Below is a small trained network, with its code and all its weights. Each question gives an input and a class and asks what happens when units are switched off, that is, made to give their printed mean instead of their output.

import numpy as np


def w(rows, s, z=0):
    codes = np.array(rows[::2]) - 128.0
    scale = np.full(codes.shape[1], s)
    scale[-1] = z or s
    return codes * scale


def f(y):
    return y / 2 * (1 + np.tanh(0.7978845608 * (y + 0.044715 * y**3)))


def log_softmax(a):
    a = a - a.max(-1, keepdims=True)
    return a - np.log(np.exp(a).sum(-1, keepdims=True))


def net(x, mask):
    res = np.array(x, float).reshape(1, 8) / 4 @ E
    y = f(res @ A[0][:, :-1].T + A[0][:, -1])
    res = res + np.where(mask, y, B[0][:, -1]) @ B[0][:, :-1]
    return log_softmax(res[-1] @ U[:, :-1].T + U[:, -1])


A, B = {}, {}
E = w([
[197,89,226,158,96,100,67,163,144],'x0',
[158,182,103,166,99,157,254,179,179],'x1',
[91,255,163,185,156,154,133,187,208],'x2',
[95,91,111,62,104,126,76,63,155],'x3',
[110,218,177,156,77,146,112,145,14],'x4',
[105,150,115,112,140,108,128,189,222],'x5',
[72,119,136,60,189,218,104,255,92],'x6',
[161,76,100,5,139,168,132,120,159],'x7',
],0.008)
A[0] = w([
[150,76,29,147,106,138,151,105,96,201],'neuron 1',
[114,54,129,99,176,148,79,185,139,168],'neuron 2',
[140,169,168,134,185,131,38,145,78,236],'neuron 3',
[92,119,77,106,152,119,193,162,198,196],'neuron 4',
[164,84,159,93,132,148,23,155,167,179],'neuron 5',
[69,173,83,82,183,206,92,210,142,170],'neuron 6',
[127,174,141,184,36,39,83,135,140,145],'neuron 7',
[121,196,116,97,82,110,128,132,142,3],'neuron 8',
[65,173,141,175,192,69,118,148,110,120],'neuron 9',
[133,191,124,167,2,72,71,90,165,172],'neuron 10',
[27,91,123,86,131,156,92,116,78,160],'neuron 11',
[139,140,100,98,149,91,144,179,183,121],'neuron 12',
],0.0098,0.0042)
B[0] = w([
[154,90,58,175,134,96,71,157,129,198],'neuron 1',
[168,163,192,114,107,65,68,69,202,202],'neuron 2',
[94,91,95,131,218,57,120,133,93,219],'neuron 3',
[64,113,92,152,162,78,202,202,124,218],'neuron 4',
[210,121,192,173,96,62,117,86,111,207],'neuron 5',
[190,155,122,77,2,123,100,154,202,252],'neuron 6',
[152,52,185,201,194,74,88,139,157,226],'neuron 7',
[140,165,115,122,45,146,176,136,144,135],'neuron 8',
[53,110,43,77,130,107,137,226,100,191],'neuron 9',
[130,65,195,210,132,90,105,35,193,233],'neuron 10',
[81,145,42,33,95,50,21,158,62,198],'neuron 11',
[96,201,110,182,94,145,175,138,247,176],'neuron 12',
],0.0086,0.012)
U = w([
[136,80,109,138,169,218,110,31,131,20],'0',
[103,254,94,95,77,207,181,207,192,1],'1',
[194,135,228,156,136,90,67,82,182,155],'2',
[52,124,96,166,213,79,172,197,139,210],'3',
[143,125,54,56,127,84,58,157,50,222],'4',
],0.0089,0.0042)

Each question gives the input, the list of numbers given to net, and the class t.
The units are the neurons (one row each of A and B). Each row of codes is followed by its name. A weight is (code - 128) times the scale printed after its matrix; where a second scale follows, it is the last column's (A, B and U).
mask holds one flag per neuron, in row order. A switched-off neuron (its flag False) gives its mean, the last column of its row in B, instead of its output. The means were averaged over made-up inputs and are rounded, as every weight is.
A unit's drop is (log p(t) with every unit on - log p(t) with that unit switched off) / (log p(t) with every unit on - log p(t) with every unit switched off).
The circuit of an input: a set's keep is (log p(t) with only the set's units on - log p(t) with every unit switched off) / (log p(t) with every unit on - log p(t) with every unit switched off). Starting from all 12 units, units are removed one at a time, each time the one whose removal leaves the highest keep (on an exact tie, the one counted first), for as long as the keep stays at least 0.8.
units of the circuit, in order: the units of the circuit, biggest drop first
k most important neurons: the k neurons with the biggest drops, biggest first
drop of u: that unit's drop, to one decimal
input [2,-7,5,7,5,-3,0,0], class 4: units of the circuit, in order -> neuron 11
input [-3,-3,-5,-3,-7,7,8,6], class 2: 3 most important neurons -> neuron 2; neuron 5; neuron 12
input [1,-2,-2,7,-2,7,3,6], class 2: 3 most important neurons -> neuron 2; neuron 5; neuron 9
input [2,-3,-7,4,-2,-5,-6,6], class 4: 4 most important neurons -> neuron 7; neuron 1; neuron 11; neuron 10
input [-1,-2,6,-7,-2,-5,6,5], class 1: 3 most important neurons -> neuron 6; neuron 10; neuron 7
input [-5,2,6,-3,-7,-8,-5,6], class 3: 2 most important neurons -> neuron 6; neuron 4
input [-1,-1,-5,6,-5,7,4,2], class 2: 3 most important neurons -> neuron 2; neuron 5; neuron 9
input [4,-4,-5,-8,5,4,5,8], class 2: 4 most important neurons -> neuron 2; neuron 5; neuron 9; neuron 4
input [-3,4,0,5,-6,2,-2,6], class 3: 3 most important neurons -> neuron 4; neuron 6; neuron 1
input [6,6,-4,3,2,0,8,4], class 2: 2 most important neurons -> neuron 2; neuron 5
input [1,-3,-2,7,-5,-8,-1,-2], class 4: 3 most important neurons -> neuron 11; neuron 10; neuron 7
input [-1,-3,4,7,0,2,5,0], class 4: drop of neuron 11 -> 1.1
input [-7,-2,2,-5,-1,3,2,0], class 1: drop of neuron 6 -> 0.1
input [-1,7,-4,6,-3,2,0,2], class 3: units of the circuit, in order -> neuron 4
input [-1,6,3,-8,5,-2,8,-4], class 1: drop of neuron 6 -> 0.4
